Here is a tiny trained network, its code and every weight. The questions are about switching its units off for an input and a class, where a switched-off unit gives its printed mean instead of its output.

import numpy as np


def w(rows, s, z=0):
    codes = np.array(rows[::2]) - 128.0
    scale = np.full(codes.shape[1], s)
    scale[-1] = z or s
    return codes * scale


def f(y):
    return np.maximum(y, 0)


def log_softmax(a):
    a = a - a.max(-1, keepdims=True)
    return a - np.log(np.exp(a).sum(-1, keepdims=True))


def net(x, mask):
    res = np.array(x, float).reshape(1, 5) / 4 @ E
    y = f(res @ A[0][:, :-1].T + A[0][:, -1])
    res = res + np.where(mask, y, B[0][:, -1]) @ B[0][:, :-1]
    return log_softmax(res[-1] @ U[:, :-1].T + U[:, -1])


A, B = {}, {}
E = w([
[106,175,142,184,52,249,162],'x0',
[92,152,106,130,101,115,105],'x1',
[182,81,166,123,157,146,181],'x2',
[103,92,166,128,99,99,80],'x3',
[162,84,129,154,181,174,46],'x4',
],0.011)
A[0] = w([
[102,94,149,225,81,157,109,53],'N0',
[29,112,147,59,83,94,247,238],'N1',
[188,83,180,96,130,151,162,162],'N2',
[119,163,147,202,125,190,155,13],'N3',
[162,175,43,38,187,75,64,93],'N4',
[124,68,94,207,196,178,62,63],'N5',
[183,146,2,133,156,153,173,100],'N6',
[141,107,82,118,187,96,134,3],'N7',
[251,160,128,95,108,136,160,232],'N8',
],0.0092,0.0027)
B[0] = w([
[140,81,173,107,126,54,165,181],'N0',
[132,109,85,194,122,95,160,255],'N1',
[200,193,185,190,98,130,110,196],'N2',
[73,92,187,15,209,119,165,191],'N3',
[89,163,183,128,113,206,139,214],'N4',
[145,133,72,212,218,29,126,196],'N5',
[181,57,64,2,85,90,77,180],'N6',
[104,117,215,96,179,113,180,168],'N7',
[207,198,73,157,58,164,127,195],'N8',
],0.0077,0.0099)
U = w([
[105,142,19,228,146,100,182,140],'0',
[57,154,234,2,153,148,204,1],'1',
[156,195,116,141,26,140,60,211],'2',
[144,246,133,179,28,148,71,141],'3',
[166,90,77,52,19,97,61,148],'4',
],0.0061,0.0038)

Each question gives the input, the list of numbers given to net, and the class t.
The units are the neurons (one row each of A and B). Each row of codes is followed by its name. A weight is (code - 128) times the scale printed after its matrix; where a second scale follows, it is the last column's (A, B and U).
mask holds one flag per neuron, in row order. A switched-off neuron (its flag False) gives its mean, the last column of its row in B, instead of its output. The means were averaged over made-up inputs and are rounded, as every weight is.
A unit's drop is (log p(t) with every unit on - log p(t) with that unit switched off) / (log p(t) with every unit on - log p(t) with every unit switched off).
The circuit of an input: a set's keep is (log p(t) with only the set's units on - log p(t) with every unit switched off) / (log p(t) with every unit on - log p(t) with every unit switched off). Starting from all 9 units, units are removed one at a time, each time the one whose removal leaves the highest keep (on an exact tie, the one counted first), for as long as the keep stays at least 0.8.
units of the circuit, in order: the units of the circuit, biggest drop first
most important unit: the unit with the biggest drop
k most important neurons: the k neurons with the biggest drops, biggest first
drop when u is switched off: that unit's drop, to one decimal
input [6,6,-2,6,6], class 0: most important neuron : (N5)
input [-3,-2,2,7,7], class 0: 2 most important neurons : (N5 N6)
input [2,-6,3,-5,-3], class 2: units of the circuit, in order : (N8 N2 N6)
input [-8,7,-4,-1,5], class 1: units of the circuit, in order : (N4 N7)
input [-1,-7,8,-6,-3], class 3: units of the circuit, in order : (N2 N8)
input [-2,4,6,-7,-6], class 4: 2 most important neurons : (N6 N5)
input [-8,-2,-6,8,-3], class 1: units of the circuit, in order : (N4 N7)
input [-5,-5,3,-8,-4], class 4: 3 most important neurons : (N6 N8 N5)
input [-6,-6,-1,2,5], class 1: 3 most important neurons : (N7 N4 N1)
input [8,-1,0,-2,6], class 1: 3 most important neurons : (N3 N1 N0)
input [-2,5,-1,-8,4], class 4: 3 most important neurons : (N6 N1 N2)
input [6,3,-3,0,4], class 1: units of the circuit, in order : (N3 N0)
input [-5,4,-3,-1,0], class 1: 2 most important neurons : (N4 N8)
input [-6,3,4,2,5], class 1: units of the circuit, in order : (N7)
input [5,2,-4,-8,-7], class 4: 3 most important neurons : (N6 N5 N3)
input [-8,-6,-5,4,-2], class 1: 2 most important neurons : (N4 N7)
input [-2,-6,3,-7,3], class 4: 2 most important neurons : (N6 N1)
input [3,-6,6,-8,-7], class 4: drop when N4 is switched off : 0.1
input [-7,4,6,6,5], class 1: drop when N8 is switched off : 0.3
input [2,-6,0,6,-7], class 0: most important unit : N1
input [-7,-8,6,0,-7], class 2: drop when N8 is switched off : 0.4
